Each row is followed by its class.
[-27 -22 -16  38 -27 -41  93   3  37 -20  -7 -25  10  58  52 -23  34  30
  44  -3 -28  69 -22  13  50 -10  27  -2 -24 103 -71  19 -67  -5 -48  -8
 -43 -14]
pubov
[ -18   17 -104   15   25  -33  -12   -2  -11   41  -25    6    2    7
   37    4  -73   -4    9    7   -9  -29   30    7  -19   59   45   48
  -64   -2  -44    7   42  -41    5  -19  -32   14]
Nasem
[ -18   15 -110   -1   33  -18   -9  -14   -5   25  -20    4    1   -2
   35    3  -76   11   21  -11    7  -40   30   10  -41   46   31   31
  -45    3  -59   -2   55  -33    4  -10  -11   15]
Tiduf
[ -4  -1  18  62  21 -37  -1 -40   5  60 -21 -27 -28  12  49 -26 -80 -26
 -84  31  75 -34  13  67 -28  -6 -28  65 -31   9  37  31 -41  65  52 -57
 -57 -24]
Nasem
[ 16 -57  19  14   8 -11   6 -12  51  78 -16  -2   1 -15  34 -33 -64   2
 -25  33 -20 -34 -42  16  50  21 -25  -3 -11  35 -15 -16  -9  -9  32  -6
 -77  -9]
bapi
[  6 -46  42   2  -5 -13  12   6  44  63 -17 -16  -3   1  58 -27 -71  12
 -45  18 -25 -23 -26   9  62  23 -24 -16 -25  39   0 -18 -12   1  28 -41
 -87   6]
guvif
[-15 -24   2   9 -24 -24  85  17  29 -25 -20  14  -2  51  60 -31  62  43
  74 -19 -15  67 -33  -7  25 -11  24 -34   2 107 -68  43 -62   8 -51  42
 -15 -24]
bapi
[ -74   52  -49   -7  -24    8  -26  -44  -54  -30   26  -58   -2   14
    8   20  -42  -57  -58    0   -9    1   18    2  -28  -26   33   -4
   25  -93    5 -110  -22    7   41    3   41  -26]
Lomod
[ 24 -49  40  21   4   7  -2 -29  44  57 -22  -9 -14  -6  17 -17 -49  14
  -1  21 -29 -40 -39   3  49  23 -25  -3  -7  23 -28 -12  -6  -7  33  -7
 -56  -1]
Reso
[-11 -18 -20  20 -31 -54  81   1  19   4 -18 -37  27  56  68 -28  33  30
  35  -3 -27  70 -19  14  33   2  37 -23 -20 105 -71  32 -69  -2 -51  -5
 -56 -18]
sir
[ 14   1  25  44  21 -19   6 -32 -12  60 -14 -27 -20   6  41 -10 -70 -27
 -64  24  75 -21  -2  80 -27 -16 -22  45 -30  27  45  16 -40  40  51 -32
 -53 -24]
razub
[-51  30 -29  31 -27 -13 -32 -65 -31 -10   3 -69 -43  28  19  42 -21 -29
  -5 -10  -8  13  17 -10 -34 -26  49   2  28 -94 -64 -71 -48  13  45   4
  51 -24]
Reso
[ 21 -12  10  59  23 -55 -14 -45  15  88  -7 -45 -54  21  79  20 -61 -24
 -26  10  63 -19  -7  68 -29 -31  -3  31 -13  44 -24  53 -68  55  36 -15
 -31 -17]
muf
[ -14  -46   40   32   25  -38  -18  -32   60   80   -8  -23  -24   -6
   37    5 -106    2  -54   34  -13  -53  -30   12   49   25  -27   17
  -15   17  -23  -10  -17   -5   42    1  -48   -6]
muf
[ -46   31  -64  -16  -41   30    3  -42  -49  -17   39  -81   17   16
   -8   -1  -28  -33  -34   -7    7   82   -4   -9  -24  -79   53   -7
   35  -80   11 -102  -24   -4   14   -3   39  -20]
tesad
[-29  -6 -17 -23 -27  -6  78  20  17 -28 -19  10   6  47  48 -41  40  39
  67 -30  -6  44 -35 -15  -1  -5  23 -34 -15  99 -72  28 -43   4 -70  45
 -19 -20]
Tiduf
[ -29   15 -102   11   28  -42  -26  -12    0   19    1   27   -9   -9
   15    9  -92    3   25   19   -8  -10   46   19  -26   34   12   61
  -22   10  -37   10   46  -32   11   18   12   -4]
Lomod
[ -6   2 -93  -6  24 -25 -10   9 -13  33 -16   8  -2   0  36  22 -56  -2
  35 -21  15 -30  16   1 -50  55  57  37 -44  -1 -55   6  32 -43  11   0
  -6   0]
naro
[ 17 -11   0  62  17 -36  -5 -42  28  76  -4 -49 -35  19  75   5 -72 -35
 -56  13  56 -18  -2  79  -3 -17 -18  50 -28  42  -4  43 -54  54  55 -45
 -46  -9]
pubov
[  4 -48  45   7  14 -13 -14 -24  68  68 -15 -16  -7  -7  28 -10 -89  12
 -52  47 -27 -47 -31  14  59  49 -27  14 -19  23  -9 -19 -25 -30  52   5
 -78  -2]
razub
[-23 -24 -36  19 -10 -53  49  13  44  13 -17  -2  12  40  79 -32   3  24
  45  -3 -27   9  -6   5  32  35  38 -14 -23  87 -90  35 -54 -14 -33   5
 -57  -3]
Lomod
[-18  22 -81  27  27 -41 -17 -19   9  24   3  33 -19  -7  17   2 -97  -6
  13  31 -13 -33  38  29 -26  40  10  55 -22  11 -36  -2  28 -37  25  15
  11  -3]
bapi
[  23  -61   34   31    1  -34   15   -8   70   77  -19  -30   -9    1
   69  -22  -79   14  -68   36  -14  -33  -25   24   70   28  -40  -14
  -25   46  -29   -2  -40   17   36  -46 -101   -7]
sir
[-23 -14  -6  25 -39 -56  77   5  22  -6  -5 -43  34  55  65 -40  32  13
  48   5 -37  67 -20  15  39 -12  25  -7 -19  75 -77  17 -64  -8 -65 -18
 -67  -5]
Reso
[ 13 -55  32  27  10 -17   2  -6  61  73 -21   2  -9 -10  57  -7 -67  25
 -36  24 -21 -42 -15  16  59  26 -27 -15 -21  48 -16 -15 -28   8  38 -28
 -78   3]
Lomod
[ 14 -58  26  33  19 -10   5 -32  55  66 -16 -18 -17  -6   8 -16 -76  19
 -17  25 -14 -38 -41   2  56  13 -22   0  -4  32 -34 -15  -7  -5  27 -13
 -54  -1]
muf
[ 14 -52  58  38   8  -8   4 -19  81  68 -34   3 -29  -1  36 -25 -72  34
 -45  39 -28 -54 -18   0  56  30 -28  -5 -19  34 -18   6 -38   6  40 -27
 -81  18]
Nasem
[ 17 -48  55  37  19 -24   4 -13  59  65   5  -8  12  -7  20 -41 -69  20
 -31  37  23 -15 -34  19  46  27 -32 -15 -13  53  -6   5 -28 -21  30 -40
 -39 -16]
sir
[-11 -26  10  13 -34 -27  78  15  26 -40 -27  12 -13  60  59 -12  77  60
 106 -23 -29  69 -29 -18  27  -4  34 -27  -5 103 -91  47 -71   1 -67  42
  -7 -21]
Reso
[-56  27 -35  15 -21  -1 -35 -56 -17  -9  10 -62 -50  26  33  52 -28 -30
 -23  -2  -1  16  14  -1 -43 -23  49  -4  25 -71 -56 -73 -59   6  56   8
  33 -16]
razub
[ -3 -56  16  25   6  -9  -5 -24  73  62  -5 -16  -7 -15  26 -17 -85   7
 -51  34 -22 -40 -24  11  71  38 -27  26 -13  29 -17 -16  -8  -6  47 -16
 -72   2]
Lomod
[ 14 -70  29  17  13   2   4 -19  54  56 -14   5 -22 -19  18 -18 -39  31
   6  26  -8 -34 -31   0  68  28 -19   7   3  38 -15  -4  -8  -6  43 -14
 -44  -3]
Lomod
[ 11 -39  53  48  21 -13   0 -20  80  61  11  -7   9  -3   6 -75 -77  17
 -29  62  10 -11 -17  23  87  10 -41  -4 -21  42   6   9 -25  -8  16 -75
 -73  -8]
Nasem
[ 27 -13  11  55  14 -33  -6 -31  13  62  -5 -39 -46  18  73  15 -53 -27
 -43  16  77  -5  -2  81 -27 -21 -18  32 -37  45   2  52 -62  54  43 -38
 -59 -25]
razub
[ -3  -5  25  79  10 -34  12 -56  15  38  -8 -55 -40  31  21  -5  -8 -41
 -27  -4  97  29  -6  50 -35 -45 -24  70  -3  16   4  25 -57  54  45 -32
  19 -15]
pubov
[-65  32 -42  37 -23  -5 -31 -64 -25  -8  15 -60 -54  27  10  33 -33 -32
 -16   8  -2  11  16  -7 -49 -28  54  13  29 -86 -51 -62 -61   3  49  -2
  54 -21]
Nasem
[ 31  -9  22  41   6 -18  -9 -36  29  52  -9 -51 -47  28  72 -10 -53 -12
 -44   2  64 -17  -3  65  -6  -4 -14  32 -18  45  -2  55 -57  60  53 -45
 -44 -13]
guvif
[-29   0 -29  20 -22 -23  71  -6  25 -13 -19 -13  19  60  63 -27  17   7
  56 -23 -38  48 -21   3  20  -4  25 -23 -14 101 -72  22 -55   4 -47  31
 -26   6]
Lomod
[-51  17 -38  -3 -28   5 -30 -47 -22 -20  34 -75 -37  19  11  41 -25 -28
   1 -13   6  26   7 -13 -46 -39  57  -8  44 -84 -53 -66 -55   0  38   2
  64 -32]
naro
[-19 -10 -23  20 -26 -15  79  -3  23 -10 -19 -10  19  60  63 -25  20   4
  59 -28 -41  52 -34   3   3 -10  28 -36  -8  98 -79  24 -54   3 -43  28
 -29   9]
bapi
[ -65   55  -43  -18  -29   26  -13  -39  -64  -44   23  -61   -7   19
    8    0  -32  -46  -60   -3   -1   23   13    6  -20  -37   36   -9
   23  -86   29 -114  -12   10   37  -18   28  -32]
guvif
[ 23 -44  66  45  15  -8   3 -22  78  72  -2  -5   0   1   4 -74 -67  23
 -18  49  10 -13 -27   4  85  11 -34 -18 -10  44  -3   8 -29 -12  26 -63
 -63  -2]
Nasem
[ -2 -17  16  -4 -38   2  88  22  32 -56 -32  11 -21  61  44 -43  90  71
  95 -25 -12  62 -30 -28  46   6  46 -34   2 105 -64  37 -69   7 -53  33
  -7 -20]
guvif
[-31  -9 -18 -10 -21 -14  63  -6  24   1 -22 -11   7  56  72 -24  35  17
  76 -33 -20  41 -37  -9 -10  -5  31 -34 -10 100 -85  25 -59  -6 -54  39
 -15   2]
Tiduf
[-17 -12  -6  17 -24 -34  84  16  16  -5 -11 -23  30  48  56 -41  36  20
  30   0 -11  76 -22  20  35 -14  27 -22 -27  96 -50  20 -57  -4 -53 -15
 -82 -12]
razub
[-38  15 -60  -8 -39  11   7 -49 -39  -8  32 -75 -14  10  -4   8 -44 -21
 -55 -12  19  55   2 -15 -17 -40  57  -2  37 -71  -8 -84 -40  -7  35   5
  57 -37]
sir
[-10  41 -90  -1  32 -11 -15 -27   7  -3  11  -1   4  19  15  -8 -80   0
  42  15 -16   5  33  -3  26  16  25  25  -1 -14 -37  -3  41 -26   2   3
  26  14]
muf
[-18 -27 -35   9 -10 -69  59  17  22   2 -27  -1   0  53  93  -3  -2  24
  30 -12 -22  17 -26   5  -4  47  31 -19 -40 104 -91  51 -59 -18 -36  35
 -44 -17]
sir
[ 11   1   7  74  22 -40  13 -46  -1  80  -8 -48 -16   6  70 -27 -65 -48
 -82  23  86 -18  -3 104 -25 -38 -23  46 -28  33  35  22 -49  65  50 -50
 -63 -33]
bapi
[-58  18 -30  27 -21 -14 -42 -59  -8   4  19 -76 -29  23  42  37  -2 -32
  -1   7   4  21  18  -3 -38 -35  53  11  39 -79 -57 -69 -67  16  47 -20
  55 -12]
tesad
[-18   1 -15  11 -29 -18  74   0  29 -22 -16 -20   8  68  68 -43  28  18
  62 -21 -27  55 -25   1  30   4  34 -27 -19 101 -66  27 -58   1 -46   8
 -38  -4]
guvif
[-25 -16   4  22 -29 -20  82  11  26 -31 -37  24 -19  58  41 -34  48  54
  75 -16 -24  53 -19 -28  21  -1  37 -29 -17  95 -71  54 -65  15 -57  33
 -19 -25]
Nasem
[ 18 -61  30  30   5  -4  19 -14  77  56 -21 -16 -17  -5  24 -14 -66  30
 -45  30 -31 -33 -25  15  73  19 -35   3 -19  36 -25 -21 -18   5  42 -41
 -87  14]
pubov
[ 25   6  38  72  42 -36   5 -31  -1  58  -1 -18 -27   8  35 -20 -61 -44
 -82  35  96 -21  -6  95   0 -13 -44  45 -46  31  53  24 -50  42  57 -42
 -77 -29]
razub
[-59  21 -56 -23 -42  15   0 -31 -48 -10  44 -69  -7   8 -14  17 -51 -37
 -34 -30  10  59   1 -23 -37 -53  60  -7  34 -81 -20 -98 -31 -11  23   2
  53 -34]
naro
[ -5  37 -88  10  29 -11  -4 -12  -5  10 -21  10  -1  10  18 -34 -47 -10
   7   6  25  -7  30  15 -26  30   7  51 -31  -4  -7 -12  53 -19  18  -6
 -24  -8]
guvif
[ 11  -3  19  66  32 -46  13 -31 -11  75 -16 -32 -18   4  54 -20 -69 -27
 -71  37  90 -13  10  99 -22 -28 -24  51 -39  28  48  23 -49  43  45 -52
 -76 -40]
razub
[ -11   13 -102   29   33  -47  -11   -9   -4   38  -17    6   -8    2
   54   15  -50  -10   23   -5   11  -29   28   24  -41   44   42   36
  -43    2  -65    9   23  -24   15    2   -8    4]
bapi
[-13  22 -90  19  28 -34 -16 -31  37  -1   1  -8   0  21  31  -7 -41  13
  52  11   1  23  45  -1  33  34  20  46 -10   0 -57  26  26 -12  14  -2
  13   8]
Lomod
[ 24 -12  22  54   8 -40 -11 -37  19  71 -23 -42 -56  29  85   6 -43 -18
 -36  -3  69 -14   0  59 -20  -7  -3  36 -22  48  -6  53 -68  56  52 -26
 -32 -24]
guvif
[ 17   9  46  67  32 -36   9 -36  -7  44   2 -23 -43  11  38 -37 -21 -40
 -64  23 108 -22  -5  82  -8 -18 -32  55 -22  23  66  29 -51  47  59 -42
 -44 -39]
guvif
[-24  -3 -25   9 -16 -24  71   1  22 -15 -12 -12  14  58  59 -31   9  20
  66 -14 -37  42 -22  -6  30 -11  35 -34  -2  87 -78  19 -48   1 -58   9
 -29   4]
muf
[-22   6 -75  19  27 -54 -20 -11  12  12  16  14 -21 -13   6  13 -70   6
  32  28  18  -1  36  24 -44  22  18  71 -21   4 -41   8  16 -32   7   3
  12 -22]
naro
[ -80   45  -48  -24  -18   16  -26  -48  -58   -3   22  -60   -9    7
   26   19  -50  -49  -54   -2   -2   -5   13   14  -53  -40   27   -6
   24  -81    0 -105  -16   -1   33   -8   32  -24]
Tiduf
[-31 -14 -17   0 -14 -20  70  -8  24  -2 -28 -11   9  56  80 -24  36  21
  73 -24 -26  43 -35  -4   7  -7  26 -32 -13 105 -78  24 -57  -8 -55  34
 -27   2]
Tiduf
[ -1 -50  17  19   2 -19   1 -26  56  71   2 -31  -2  -4  25 -21 -81 -23
 -56  27 -22 -27 -48  23  47  23 -34  19 -16  28 -21 -14 -17 -11  38   7
 -70  -6]
bapi
[-22   0  -7   6 -34 -40  67   5  26 -17  -7 -39  20  60  62 -43  34  28
  34  -1 -32  66 -26  11  41   3  43 -19 -17  95 -59  14 -63 -13 -47   0
 -59  -9]
guvif
[  3   2  -2  57  22 -55  -9 -44 -10  73 -10 -43 -16   2  56 -12 -71 -45
 -70  24  83 -35  11  85 -41 -16 -24  65 -26  15  32  17 -41  62  51 -37
 -46 -29]
Lomod
[  -1   28 -108   17   38  -25  -12  -20    1   32  -16    3    9    9
   33  -24  -30  -17   31   24   15   -1   28   30  -31   15    1   57
  -34    3  -30   -6   41  -14    6   -5  -39  -16]
tesad
[-55  27 -42  38 -28  -4 -30 -62 -18  -6  10 -63 -47  27   6  26 -31 -35
 -18   9  -2  16  18  -9 -37 -30  52  14  25 -82 -51 -68 -61   9  41 -18
  46  -9]
Nasem
[ -8  24 -93  30  45 -40 -15 -17 -12  39 -15  -3   0   1  34  10 -88 -13
   8   5  12 -48  23  25 -21  38  44  37 -50  -7 -45  -5  37 -23   7 -14
 -16  16]
muf
[ -6 -44  32  30   3 -19  -8 -35  64  64 -15 -19 -12   0  10 -20 -87   7
 -48  48 -34 -34 -26  -2  53  37 -27  29 -19  11 -13 -17 -23 -17  40 -13
 -64   2]
Nasem
[ -5  36 -73  28  17 -20 -19 -30  17   9   3  -7  10  17  23 -12 -60  -4
  46  17 -13  14  36  10  14  20  22  39 -18 -17 -50  14  33 -23   6 -14
  -1   3]
Reso
[-51  31 -51  23 -44   8  10 -48 -40   3  38 -71 -15  16 -12  -6 -58 -30
 -44   4   4  65   6 -12 -16 -68  51   0  29 -73 -16 -86 -44  -3  23 -18
  34 -18]
Nasem
[-13 -24 -16 -22 -37 -20  82  23  17 -41 -23   3  -8  57  58 -18  53  53
  72 -25 -25  53 -33 -26  18  19  33 -38  -5 102 -82  48 -57  -1 -56  52
   0 -34]
sir
[ 26 -49  71  53  18 -14   2 -24  64  67   1  -5   5  -7  13 -49 -45  19
   4  31  15  -6 -30  18  75   6 -32 -12 -12  40 -11   4 -28  -9  21 -51
 -51 -11]
Reso
[-17   6   3  35 -34 -47  71  -6  16 -10 -21 -33  33  62  48 -30  40  16
  48  -2 -41  61 -25  16  27  -5  26  -8 -24  86 -75  16 -62  -4 -61  12
 -59 -11]
Reso
[ -25   24  -80   27   29  -32  -22  -11   14   22   -4   37  -20   -5
    3  -17 -107    4    3   40  -14  -35   52   14   -4   49    4   64
  -37   -3  -32   14   37  -29   16  -14  -12   -4]
Nasem
[ 19 -49  64  42   3 -11  14 -19  79  45  18 -17  -8  -2   9 -74 -39  22
  -9  39  34  15 -27  11  72  -8 -25 -15   3  44   3  -4 -36  -8  23 -63
 -49 -17]
guvif
[-32  -9 -20  17 -19 -64  70   5  12   9  -8 -32  13  54  63 -23  26  13
  46  -4 -30  46 -17  13  20 -14  35 -14 -12  84 -81  15 -65  -2 -63   0
 -53  -6]
muf
[ 13 -54  73  30  10  -4   4 -12  71  59   5   0 -15  -4  31 -57 -44  25
   0  23  32  -4 -27  -2  71  14 -15 -14   6  46   5   3 -33 -14  39 -52
 -24 -12]
guvif
[-25 -28 -32  19  -6 -45  55  18  40  14 -25  -7  19  43  93 -25   2  24
  34  -3 -41   8 -12  14  22  28  28 -18 -40  89 -85  38 -50  -2 -40  -6
 -83 -10]
tesad
[  7 -57  18  21   4  -7  12 -12  70  55  -7 -23  -8  -4  36  -7 -87  14
 -53  30 -41 -33 -29  23  70  21 -38   3 -28  42 -26 -20 -12   0  34 -40
 -85  18]
pubov
[ 15 -47  65  47   7 -24   1 -18  61  67   2  -8   7  -3  22 -33 -54  20
   6  34  -2  -1 -28   9  64   9 -27  -7  -7  41 -24  -6 -30 -20  17 -39
 -37  -6]
Reso
[ -16   23 -108   25   46  -50  -13   -7  -19   36  -18   -1   -4   -3
   39   11  -67    1   12    2   18  -36   31   19  -32   32   48   35
  -45  -12  -54   -6   45  -29   -1   -9  -18    3]
muf
